Below is a small trained network, with its code and all its weights. Each question gives an input and a target symbol and asks what happens when units are switched off, that is, made to give their printed mean instead of their output.

import numpy as np


def w(rows, s, z=0):
    codes = np.array(rows[::2]) - 128.0
    scale = np.full(codes.shape[1], s)
    scale[-1] = z or s
    return codes * scale


def norm(h):
    return h / np.sqrt((h * h).mean(-1, keepdims=True) + 1e-5)


def f(y):
    return np.maximum(y, 0)


def softmax(a):
    e = np.exp(a - a.max(-1, keepdims=True))
    return e / e.sum(-1, keepdims=True)


def log_softmax(a):
    a = a - a.max(-1, keepdims=True)
    return a - np.log(np.exp(a).sum(-1, keepdims=True))


def net(x, mask):
    ids = ['εζηθξστφ'.index(c) for c in x.split()]
    T = len(ids)
    res = E[ids] + P[:T]
    r = norm(res)
    for j in range(3):
        rows = slice(4 * j, 4 * j + 4)
        q, k, v = (r @ M[0][rows].T for M in (Q, K, V))
        z = softmax(np.where(np.tri(T) > 0, q @ k.T / 4**0.5, -1e9)) @ v
        o = O[0][rows]
        res = res + np.where(mask[j], z, o[:, -1]) @ o[:, :-1]
    y = f(norm(res) @ A[0][:, :-1].T + A[0][:, -1])
    res = res + np.where(mask[3:11], y, B[0][:, -1]) @ B[0][:, :-1]
    return log_softmax(norm(res)[-1] @ U[:, :-1].T + U[:, -1])


Q, K, V, O, A, B = {}, {}, {}, {}, {}, {}
E = w([
[245,179,112,255],'ε',
[204,131,92,92],'ζ',
[76,98,196,98],'η',
[152,85,157,114],'θ',
[175,73,119,55],'ξ',
[130,59,118,61],'σ',
[56,127,137,87],'τ',
[138,89,56,105],'φ',
],0.015)
P = w([
[131,224,135,254],'0',
[38,33,141,45],'1',
[178,105,85,15],'2',
[58,36,139,132],'3',
[180,139,82,30],'4',
[81,38,121,159],'5',
[174,151,73,61],'6',
[78,55,101,180],'7',
[206,134,80,39],'8',
[95,26,114,199],'9',
],0.0095)
Q[0] = w([
[9,60,88,207],'head 0',
[115,187,134,90],'head 0',
[142,186,68,188],'head 0',
[42,40,93,147],'head 0',
[92,101,92,102],'head 1',
[231,71,134,188],'head 1',
[74,64,72,159],'head 1',
[101,44,134,148],'head 1',
[159,199,138,67],'head 2',
[95,94,75,72],'head 2',
[71,165,171,183],'head 2',
[139,100,180,59],'head 2',
],0.014)
K[0] = w([
[148,157,196,133],'head 0',
[78,88,90,77],'head 0',
[179,61,109,123],'head 0',
[141,232,148,128],'head 0',
[156,116,47,115],'head 1',
[139,188,126,154],'head 1',
[153,173,77,187],'head 1',
[196,154,90,119],'head 1',
[144,91,83,8],'head 2',
[138,125,101,166],'head 2',
[145,95,165,131],'head 2',
[102,123,77,122],'head 2',
],0.017)
V[0] = w([
[78,117,161,138],'head 0',
[103,185,95,99],'head 0',
[63,175,133,161],'head 0',
[156,71,62,85],'head 0',
[103,116,162,126],'head 1',
[162,66,109,130],'head 1',
[155,248,92,165],'head 1',
[92,161,142,115],'head 1',
[97,177,159,89],'head 2',
[152,102,186,116],'head 2',
[192,127,180,160],'head 2',
[76,94,9,175],'head 2',
],0.016)
O[0] = w([
[168,116,117,157,177],'head 0',
[74,97,50,176,160],'head 0',
[121,157,109,186,222],'head 0',
[94,94,99,67,53],'head 0',
[128,70,138,154,81],'head 1',
[154,148,158,121,254],'head 1',
[62,144,144,133,26],'head 1',
[93,118,117,187,47],'head 1',
[92,80,104,155,116],'head 2',
[160,114,172,112,100],'head 2',
[150,116,171,137,90],'head 2',
[128,244,61,95,195],'head 2',
],0.011,0.004)
A[0] = w([
[141,99,15,99,189],'neuron 0',
[2,67,206,48,200],'neuron 1',
[193,53,84,51,194],'neuron 2',
[144,196,49,126,119],'neuron 3',
[72,148,51,221,101],'neuron 4',
[159,105,164,120,4],'neuron 5',
[155,145,135,123,36],'neuron 6',
[137,73,184,100,13],'neuron 7',
],0.0097,0.0032)
B[0] = w([
[155,149,114,166,229],'neuron 0',
[131,111,117,155,200],'neuron 1',
[108,71,108,245,254],'neuron 2',
[206,136,111,108,186],'neuron 3',
[149,48,73,132,195],'neuron 4',
[191,122,154,85,136],'neuron 5',
[147,132,134,40,130],'neuron 6',
[192,116,118,58,149],'neuron 7',
],0.011,0.0083)
U = w([
[126,119,218,166,146],'ε',
[45,88,159,129,157],'ζ',
[174,109,212,219,1],'η',
[240,46,232,93,70],'θ',
[145,51,178,2,230],'ξ',
[205,182,69,37,106],'σ',
[138,71,40,230,185],'τ',
[103,191,98,80,76],'φ',
],0.0091,0.003)

Each question gives the input, a string of symbols that net reads in full, and the target symbol t.
The units are the heads (4 rows each of Q, K, V and O) and the neurons (one row each of A and B). Each row of codes is followed by its name. A weight is (code - 128) times the scale printed after its matrix; where a second scale follows, it is the last column's (O, A, B and U).
mask holds one flag per unit, heads first, then neurons. A switched-off unit (its flag False) gives its mean, the last column of its rows in O or B, instead of its output. The means were averaged over made-up inputs and are rounded, as every weight is.
A unit's drop is (log p(t) with every unit on - log p(t) with that unit switched off) / (log p(t) with every unit on - log p(t) with every unit switched off).
The circuit of an input: a set's keep is (log p(t) with only the set's units on - log p(t) with every unit switched off) / (log p(t) with every unit on - log p(t) with every unit switched off). Starting from all 11 units, units are removed one at a time, each time the one whose removal leaves the highest keep (on an exact tie, the one counted first), for as long as the keep stays at least 0.8.
circuit, biggest first: the units of the circuit, biggest drop first
most important unit: the unit with the biggest drop
k most important neurons: the k neurons with the biggest drops, biggest first
heads that matter: for each layer, one digit per head in row order, 1 if its drop is at least 0.15 and else 0, layers parted by /
drop of u: that unit's drop, to one decimal
input θ ε τ τ τ σ, target θ: circuit, biggest first => head 2
input ε τ η ξ τ τ τ θ, target ε: circuit, biggest first => head 1; head 2; neuron 2
input ξ τ τ τ τ ξ τ τ τ ξ, target ξ: heads that matter => 110
input ζ φ φ θ τ τ ξ θ, target ζ: circuit, biggest first => head 1; neuron 2
input θ τ ζ τ θ ε, target θ: heads that matter => 101
input ξ η ξ σ θ τ φ, target σ: circuit, biggest first => head 2; head 1
input σ τ ξ τ θ τ τ τ ξ ξ, target σ: heads that matter => 001
input φ σ ξ τ η φ ζ τ, target φ: heads that matter => 001
input θ ξ τ ξ, target θ: heads that matter => 100
input η θ ξ η τ ζ ξ ε τ σ, target η: circuit, biggest first => head 0; head 2
input θ τ θ φ ε η, target θ: 2 most important neurons => neuron 2; neuron 7
input ξ θ ξ ξ ξ ε τ ξ τ φ, target ξ: drop of head 0 => 0.6
input ζ ξ ξ η φ τ τ ξ τ ξ, target ζ: drop of head 1 => 0.8
input τ τ ξ, target τ: drop of neuron 2 => 0.1
input ξ ε τ ζ, target ξ: most important unit => head 0
